Here is a tiny trained network, its code and every weight. The questions are about switching its units off for an input and a class, where a switched-off unit gives its printed mean instead of its output.

import numpy as np


def w(rows, s, z=0):
    codes = np.array(rows[::2]) - 128.0
    scale = np.full(codes.shape[1], s)
    scale[-1] = z or s
    return codes * scale


def norm(h):
    return h / np.sqrt((h * h).mean(-1, keepdims=True) + 1e-5)


def f(y):
    return y / 2 * (1 + np.tanh(0.7978845608 * (y + 0.044715 * y**3)))


def log_softmax(a):
    a = a - a.max(-1, keepdims=True)
    return a - np.log(np.exp(a).sum(-1, keepdims=True))


def net(x, mask):
    res = np.array(x, float).reshape(1, 8) / 4 @ E
    u = 0
    for l in range(4):
        y = f(norm(res) @ A[l][:, :-1].T + A[l][:, -1])
        res = res + np.where(mask[u : u + 7], y, B[l][:, -1]) @ B[l][:, :-1]
        u += 7
    return log_softmax(norm(res)[-1] @ U[:, :-1].T + U[:, -1])


A, B = {}, {}
E = w([
[149,179,161],'x0',
[96,215,22],'x1',
[186,146,171],'x2',
[123,175,73],'x3',
[138,149,98],'x4',
[193,58,29],'x5',
[254,178,135],'x6',
[38,250,90],'x7',
],0.0051)
A[0] = w([
[250,123,55,97],'0.n0',
[1,130,113,255],'0.n1',
[49,40,141,48],'0.n2',
[176,87,114,61],'0.n3',
[217,102,71,58],'0.n4',
[173,139,94,165],'0.n5',
[173,78,231,195],'0.n6',
],0.0089,0.0017)
B[0] = w([
[55,198,122,208],'0.n0',
[153,209,181,253],'0.n1',
[17,96,101,190],'0.n2',
[210,58,253,144],'0.n3',
[200,64,208,173],'0.n4',
[176,148,180,154],'0.n5',
[81,172,118,230],'0.n6',
],0.0068,0.0044)
A[1] = w([
[110,79,143,9],'1.n0',
[56,183,153,221],'1.n1',
[37,224,233,240],'1.n2',
[52,138,108,195],'1.n3',
[99,125,150,8],'1.n4',
[129,112,245,159],'1.n5',
[68,132,213,1],'1.n6',
],0.011,0.0014)
B[1] = w([
[145,89,187,131],'1.n0',
[194,153,255,199],'1.n1',
[88,125,220,254],'1.n2',
[115,182,160,172],'1.n3',
[156,88,130,130],'1.n4',
[192,176,116,181],'1.n5',
[146,125,128,166],'1.n6',
],0.0082,0.0095)
A[2] = w([
[148,157,115,156],'2.n0',
[148,191,135,155],'2.n1',
[156,71,96,36],'2.n2',
[5,111,104,179],'2.n3',
[174,96,157,158],'2.n4',
[161,156,103,252],'2.n5',
[144,162,139,141],'2.n6',
],0.014,0.0035)
B[2] = w([
[72,187,82,159],'2.n0',
[29,241,206,255],'2.n1',
[196,97,165,133],'2.n2',
[233,124,220,187],'2.n3',
[246,169,131,205],'2.n4',
[122,254,31,196],'2.n5',
[108,162,83,199],'2.n6',
],0.0073,0.0046)
A[3] = w([
[156,167,64,67],'3.n0',
[130,171,128,11],'3.n1',
[44,172,59,214],'3.n2',
[138,115,252,158],'3.n3',
[177,106,184,148],'3.n4',
[137,133,84,5],'3.n5',
[126,71,169,38],'3.n6',
],0.011,0.0027)
B[3] = w([
[86,241,147,131],'3.n0',
[138,21,104,135],'3.n1',
[200,132,50,160],'3.n2',
[224,109,81,255],'3.n3',
[57,253,99,178],'3.n4',
[114,121,199,113],'3.n5',
[88,129,192,132],'3.n6',
],0.0066,0.0087)
U = w([
[147,171,46,134],'0',
[187,8,126,85],'1',
[19,41,82,2],'2',
[221,137,58,64],'3',
[136,219,231,231],'4',
],0.013,0.0059)

Each question gives the input, the list of numbers given to net, and the class t.
The units are the neurons (one row each of A and B). Each row of codes is followed by its name. A weight is (code - 128) times the scale printed after its matrix; where a second scale follows, it is the last column's (A, B and U).
mask holds one flag per neuron, layer by layer. A switched-off neuron (its flag False) gives its mean, the last column of its row in B, instead of its output. The means were averaged over made-up inputs and are rounded, as every weight is.
A unit's drop is (log p(t) with every unit on - log p(t) with that unit switched off) / (log p(t) with every unit on - log p(t) with every unit switched off).
The circuit of an input: a set's keep is (log p(t) with only the set's units on - log p(t) with every unit switched off) / (log p(t) with every unit on - log p(t) with every unit switched off). Starting from the 12 units with the biggest drops (on a tie, the unit counted first), units are removed one at a time, each time the one whose removal leaves the highest keep (on an exact tie, the one counted first), for as long as the keep stays at least 0.8.
units of the circuit, in order: the units of the circuit, biggest drop first
top k neurons: the k neurons with the biggest drops, biggest first
k most important neurons of layer l: the k neurons of layer l with the biggest drops, biggest first
drop when u is switched off: that unit's drop, to one decimal
input [-7,2,5,0,-8,4,0,-5], class 1: most important neuron of layer 0	(0.n1)
input [2,-1,-3,-5,5,7,-3,-6], class 1: units of the circuit, in order	(0.n1, 1.n1)
input [-2,-7,-5,-6,8,6,3,1], class 1: top 2 neurons	(0.n1, 2.n1)
input [2,-7,-1,6,-1,4,-1,-6], class 3: units of the circuit, in order	(1.n2, 1.n1)
input [8,6,-5,-2,0,6,1,-1], class 0: top 3 neurons	(1.n2, 1.n1, 0.n1)
input [-7,-4,-6,4,5,-7,3,-8], class 3: units of the circuit, in order	(0.n1, 1.n2, 2.n1)
input [5,-4,3,8,-6,1,4,-7], class 3: 2 most important neurons of layer 1	(1.n2, 1.n3)
input [0,-3,-4,-7,4,4,-3,1], class 1: units of the circuit, in order	(2.n1, 0.n0, 1.n1)
input [5,-8,6,3,8,7,-7,0], class 0: units of the circuit, in order	(1.n2, 1.n1)
input [-4,-5,6,1,3,8,1,0], class 0: 2 most important neurons of layer 1	(1.n2, 1.n1)
input [1,-7,5,8,0,0,-6,-7], class 3: 2 most important neurons of layer 2	(2.n4, 2.n1)
input [7,7,-4,4,6,1,-7,-8], class 0: 2 most important neurons of layer 0	(0.n6, 0.n0)
input [7,-3,-1,3,-4,5,-1,-2], class 3: top 3 neurons	(0.n1, 0.n4, 1.n3)
input [-8,1,-8,-8,5,-3,-7,-7], class 1: units of the circuit, in order	(2.n1)
input [2,6,0,-5,4,3,6,1], class 0: 3 most important neurons of layer 1	(1.n2, 1.n1, 1.n3)
input [2,2,2,8,7,6,2,-1], class 0: 2 most important neurons of layer 0	(0.n0, 0.n1)
input [-7,-6,5,4,-5,-4,0,-7], class 3: drop when 0.n0 is switched off	0.1
input [-5,-2,-3,4,0,0,4,-5], class 3: drop when 1.n2 is switched off	0.2
